Below are the code and all the weights of a small trained network. Each question names an input and a class and asks about switching units off, where a switched-off unit gives its printed mean instead of its output.

import numpy as np


def w(rows, s, z=0):
    codes = np.array(rows[::2]) - 128.0
    scale = np.full(codes.shape[1], s)
    scale[-1] = z or s
    return codes * scale


def norm(h):
    return h / np.sqrt((h * h).mean(-1, keepdims=True) + 1e-5)


def f(y):
    return y / 2 * (1 + np.tanh(0.7978845608 * (y + 0.044715 * y**3)))


def log_softmax(a):
    a = a - a.max(-1, keepdims=True)
    return a - np.log(np.exp(a).sum(-1, keepdims=True))


def net(x, mask):
    res = np.array(x, float).reshape(1, 2) / 4 @ E
    u = 0
    for l in range(3):
        y = f(norm(res) @ A[l][:, :-1].T + A[l][:, -1])
        res = res + np.where(mask[u : u + 4], y, B[l][:, -1]) @ B[l][:, :-1]
        u += 4
    return log_softmax(norm(res)[-1] @ U[:, :-1].T + U[:, -1])


A, B = {}, {}
E = w([
[91,234,170,150,3,203,77,37,98,227,249],'x0',
[219,92,164,207,50,166,120,105,220,212,56],'x1',
],0.011)
A[0] = w([
[166,136,123,79,180,157,90,116,117,89,167,95],'L0N1',
[145,2,108,99,133,92,105,91,152,111,74,254],'L0N2',
[165,133,68,166,185,13,108,164,102,100,106,80],'L0N3',
[97,112,90,65,99,129,179,153,127,166,85,172],'L0N4',
],0.0083,0.00084)
B[0] = w([
[133,166,141,176,211,158,248,182,111,161,146,161],'L0N1',
[97,138,166,142,65,89,135,109,161,129,96,253],'L0N2',
[154,152,219,85,129,87,193,133,149,119,107,254],'L0N3',
[126,182,118,94,117,183,71,179,172,132,146,144],'L0N4',
],0.011,0.0071)
A[1] = w([
[123,199,182,177,70,168,71,151,162,78,251,63],'L1N1',
[173,125,180,143,95,39,109,2,115,146,119,69],'L1N2',
[141,171,76,123,64,120,144,173,200,205,49,2],'L1N3',
[138,191,220,134,174,119,196,135,104,137,169,62],'L1N4',
],0.0073,0.0028)
B[1] = w([
[168,127,197,77,96,73,175,156,165,69,56,254],'L1N1',
[91,144,77,128,197,163,134,249,49,159,103,220],'L1N2',
[139,101,106,67,145,161,184,111,120,86,167,207],'L1N3',
[122,110,55,164,83,161,103,159,165,134,112,233],'L1N4',
],0.011,0.0059)
A[2] = w([
[128,106,65,136,81,189,209,208,155,84,84,251],'L2N1',
[77,153,95,123,225,16,153,113,111,45,152,231],'L2N2',
[232,1,135,147,152,112,86,123,189,158,66,191],'L2N3',
[186,77,93,188,148,168,181,47,152,177,40,64],'L2N4',
],0.009,0.0015)
B[2] = w([
[81,90,86,134,215,107,150,77,137,86,128,255],'L2N1',
[188,155,134,173,2,216,17,62,92,231,187,201],'L2N2',
[138,217,168,113,58,209,51,164,45,200,211,191],'L2N3',
[143,149,68,148,103,104,62,39,92,97,220,171],'L2N4',
],0.01,0.013)
U = w([
[179,168,248,68,52,104,170,107,132,116,93,242],'0',
[187,146,13,163,109,221,75,69,71,137,210,173],'1',
[80,88,88,119,206,88,253,122,169,70,60,186],'2',
[145,50,118,139,137,129,129,163,133,137,125,29],'3',
[127,103,118,180,136,127,131,192,147,152,116,44],'4',
[132,108,106,187,144,130,90,166,138,124,94,2],'5',
[123,119,134,146,179,89,109,147,159,179,137,29],'6',
],0.015,0.004)

Each question gives the input, the list of numbers given to net, and the class t.
The units are the neurons (one row each of A and B). Each row of codes is followed by its name. A weight is (code - 128) times the scale printed after its matrix; where a second scale follows, it is the last column's (A, B and U).
mask holds one flag per neuron, layer by layer. A switched-off neuron (its flag False) gives its mean, the last column of its row in B, instead of its output. The means were averaged over made-up inputs and are rounded, as every weight is.
A unit's drop is (log p(t) with every unit on - log p(t) with that unit switched off) / (log p(t) with every unit on - log p(t) with every unit switched off).
The circuit of an input: a set's keep is (log p(t) with only the set's units on - log p(t) with every unit switched off) / (log p(t) with every unit on - log p(t) with every unit switched off). Starting from all 12 units, units are removed one at a time, each time the one whose removal leaves the highest keep (on an exact tie, the one counted first), for as long as the keep stays at least 0.8.
units of the circuit, in order: the units of the circuit, biggest drop first
most important unit: the unit with the biggest drop
k most important neurons: the k neurons with the biggest drops, biggest first
k most important neurons of layer l: the k neurons of layer l with the biggest drops, biggest first
drop when u is switched off: that unit's drop, to one decimal
input [5,1], class 0: units of the circuit, in order -> (L1N1)
input [-5,-4], class 0: units of the circuit, in order -> (L0N3; L2N2)
input [1,-2], class 2: units of the circuit, in order -> (L1N4; L2N2)
input [2,3], class 2: 3 most important neurons -> (L1N2; L2N2; L0N1)
input [-5,5], class 0: 2 most important neurons of layer 0 -> (L0N2; L0N3)
input [3,1], class 2: units of the circuit, in order -> (L2N2; L2N3)
input [-1,-3], class 2: 3 most important neurons -> (L1N4; L0N1; L2N3)
input [-5,-7], class 1: 2 most important neurons -> (L2N2; L1N1)
input [-2,3], class 2: 2 most important neurons -> (L0N2; L1N2)
input [-3,1], class 2: 2 most important neurons -> (L0N2; L2N2)
input [3,-3], class 2: 3 most important neurons -> (L1N4; L0N1; L2N2)
input [-4,2], class 0: 3 most important neurons -> (L2N3; L1N4; L0N1)
input [-2,-4], class 1: 3 most important neurons -> (L2N2; L1N1; L1N2)
input [7,-3], class 0: most important unit -> L1N1
input [2,-3], class 2: 2 most important neurons -> (L1N4; L0N1)
input [-4,-5], class 1: 3 most important neurons -> (L2N2; L1N1; L1N4)
input [1,0], class 2: 2 most important neurons -> (L0N4; L1N2)
input [-7,8], class 1: 3 most important neurons -> (L2N3; L1N1; L2N4)
input [-5,6], class 1: 3 most important neurons -> (L1N1; L2N3; L2N4)
input [-5,8], class 1: units of the circuit, in order -> (L2N4)
input [5,-3], class 0: 3 most important neurons -> (L1N1; L2N1; L0N3)
input [8,-4], class 0: drop when L1N1 is switched off -> 0.6
input [-7,3], class 0: drop when L2N3 is switched off -> 0.2
input [5,3], class 0: drop when L1N1 is switched off -> 0.3
input [8,-6], class 0: drop when L1N1 is switched off -> 0.8
